Below is a small trained network, with its code and all its weights. Each question gives an input and a target symbol and asks what happens when units are switched off, that is, made to give their printed mean instead of their output.

import numpy as np


def w(rows, s, z=0):
    codes = np.array(rows[::2]) - 128.0
    scale = np.full(codes.shape[1], s)
    scale[-1] = z or s
    return codes * scale


def norm(h):
    return h / np.sqrt((h * h).mean(-1, keepdims=True) + 1e-5)


def f(y):
    return np.maximum(y, 0)


def softmax(a):
    e = np.exp(a - a.max(-1, keepdims=True))
    return e / e.sum(-1, keepdims=True)


def log_softmax(a):
    a = a - a.max(-1, keepdims=True)
    return a - np.log(np.exp(a).sum(-1, keepdims=True))


def net(x, mask):
    ids = ['εζηλμστψω'.index(c) for c in x.split()]
    T = len(ids)
    res = E[ids] + P[:T]
    u = 0
    for l in range(2):
        q, k, v = (norm(res) @ M[l].T for M in (Q, K, V))
        z = softmax(np.where(np.tri(T) > 0, q @ k.T / 2**0.5, -1e9)) @ v
        res = res + np.where(mask[u], z, O[l][:, -1]) @ O[l][:, :-1]
        u += 1
        y = f(norm(res) @ A[l][:, :-1].T + A[l][:, -1])
        res = res + np.where(mask[u : u + 4], y, B[l][:, -1]) @ B[l][:, :-1]
        u += 4
    return log_softmax(norm(res)[-1] @ U[:, :-1].T + U[:, -1])


Q, K, V, O, A, B = {}, {}, {}, {}, {}, {}
E = w([
[46,158,52,88,146,117],'ε',
[110,205,140,174,193,174],'ζ',
[105,116,132,66,85,144],'η',
[82,146,190,152,198,73],'λ',
[117,85,250,77,130,135],'μ',
[152,44,162,201,185,142],'σ',
[59,99,72,237,242,90],'τ',
[180,100,158,58,203,122],'ψ',
[124,92,52,160,102,180],'ω',
],0.011)
P = w([
[233,207,109,230,75,3],'0',
[83,68,109,158,231,113],'1',
[101,113,116,158,238,138],'2',
[89,120,127,162,234,155],'3',
[100,140,127,153,245,171],'4',
[103,160,128,149,237,181],'5',
[89,163,130,149,233,194],'6',
[94,148,123,149,242,210],'7',
[87,165,134,143,245,215],'8',
[68,155,142,137,254,211],'9',
[80,166,144,144,251,234],'10',
],0.004)
Q[0] = w([
[118,145,105,139,189,232],'L0H1',
[63,138,139,167,254,147],'L0H1',
],0.0073)
K[0] = w([
[239,144,121,122,3,12],'L0H1',
[168,222,164,170,79,22],'L0H1',
],0.0054)
V[0] = w([
[122,202,101,154,100,160],'L0H1',
[104,80,108,175,255,154],'L0H1',
],0.0053)
O[0] = w([
[80,8,253,79,230,75,175],'L0H1',
[28,143,134,169,27,133,251],'L0H1',
],0.006,0.0022)
A[0] = w([
[39,21,58,68,83,194,187],'L0N1',
[65,112,196,93,107,90,180],'L0N2',
[135,69,76,2,122,208,254],'L0N3',
[129,228,115,196,75,229,35],'L0N4',
],0.0046,0.0009)
B[0] = w([
[106,217,162,93,36,139,253],'L0N1',
[162,182,163,171,86,127,204],'L0N2',
[124,254,212,126,111,162,247],'L0N3',
[148,27,150,178,164,66,244],'L0N4',
],0.0057,0.0025)
Q[1] = w([
[114,133,150,169,157,160],'L1H1',
[40,254,197,192,201,242],'L1H1',
],0.0077)
K[1] = w([
[129,141,122,144,116,103],'L1H1',
[221,111,52,131,86,1],'L1H1',
],0.0094)
V[1] = w([
[241,185,1,179,134,40],'L1H1',
[41,199,77,67,218,66],'L1H1',
],0.0039)
O[1] = w([
[167,40,45,94,104,188,254],'L1H1',
[102,172,2,44,168,103,185],'L1H1',
],0.0062,0.0033)
A[1] = w([
[177,160,216,16,60,114,119],'L1N1',
[152,2,139,165,154,139,3],'L1N2',
[141,94,143,131,230,90,97],'L1N3',
[60,106,168,110,91,83,102],'L1N4',
],0.0087,0.0027)
B[1] = w([
[183,81,77,207,179,66,197],'L1N1',
[92,178,153,58,53,136,180],'L1N2',
[170,199,120,122,2,115,253],'L1N3',
[127,144,78,118,45,99,159],'L1N4',
],0.0077,0.0051)
U = w([
[168,138,83,125,64,82,255],'ε',
[149,189,152,140,177,217,220],'ζ',
[151,92,211,62,54,182,50],'η',
[222,124,149,55,174,121,105],'λ',
[155,68,57,97,86,211,91],'μ',
[127,34,175,173,138,117,102],'σ',
[79,85,74,178,153,85,57],'τ',
[85,133,77,2,157,112,67],'ψ',
[85,194,200,94,128,55,79],'ω',
],0.0088,0.0052)

Each question gives the input, a string of symbols that net reads in full, and the target symbol t.
The units are the heads (2 rows each of Q, K, V and O) and the neurons (one row each of A and B). Each row of codes is followed by its name. A weight is (code - 128) times the scale printed after its matrix; where a second scale follows, it is the last column's (O, A, B and U).
mask holds one flag per unit, layer by layer, with each layer's heads first. A switched-off unit (its flag False) gives its mean, the last column of its rows in O or B, instead of its output. The means were averaged over made-up inputs and are rounded, as every weight is.
A unit's drop is (log p(t) with every unit on - log p(t) with that unit switched off) / (log p(t) with every unit on - log p(t) with every unit switched off).
The circuit of an input: a set's keep is (log p(t) with only the set's units on - log p(t) with every unit switched off) / (log p(t) with every unit on - log p(t) with every unit switched off). Starting from all 10 units, units are removed one at a time, each time the one whose removal leaves the highest keep (on an exact tie, the one counted first), for as long as the keep stays at least 0.8.
units of the circuit, in order: the units of the circuit, biggest drop first
top k neurons: the k neurons with the biggest drops, biggest first
k most important neurons of layer l: the k neurons of layer l with the biggest drops, biggest first
drop when u is switched off: that unit's drop, to one decimal
input ζ τ ζ τ η η ω η ψ ω η, target ω: units of the circuit, in order : [L1H1 L0H1]
input λ ζ τ ψ, target ε: top 3 neurons : [L1N3 L1N1 L0N1]
input η ζ ψ ε ζ η ζ ψ ε ζ σ, target λ: units of the circuit, in order : [L0H1]
input τ ψ ε ψ λ σ μ, target ε: 2 most important neurons of layer 1 : [L1N4 L1N1]
input η μ λ τ, target ε: units of the circuit, in order : [L1N3 L0H1]
input λ ω ψ ζ ω λ ζ ψ ε σ, target η: top 2 neurons : [L1N2 L1N1]
input ψ ζ ζ ζ μ ζ ψ ψ ω ω ε, target μ: units of the circuit, in order : [L0H1 L1H1]
input τ λ τ ζ η ψ μ ψ, target ζ: top 3 neurons : [L0N3 L1N3 L0N4]
input ε μ ω ζ σ, target ε: top 2 neurons : [L1N3 L0N4]
input ψ λ ω τ ζ λ, target ε: top 2 neurons : [L0N1 L0N3]
input σ ζ ψ ω ψ ω ζ η ψ ζ μ, target σ: 3 most important neurons of layer 1 : [L1N1 L1N3 L1N2]
input ω ζ τ ψ, target η: top 2 neurons : [L1N2 L0N1]
input ζ ζ ζ ζ ζ ψ ζ λ ζ ψ ε, target ω: 2 most important neurons of layer 0 : [L0N1 L0N2]
input ω ω ψ, target η: 2 most important neurons of layer 1 : [L1N2 L1N3]
input μ ω ψ τ σ ψ ε, target ζ: drop when L1N2 is switched off : 0.1
input ζ ζ η ζ ζ η ω ω ψ σ, target ω: drop when L0N1 is switched off : 0.0
input ψ ε ζ ζ σ, target μ: drop when L0N3 is switched off : 0.1
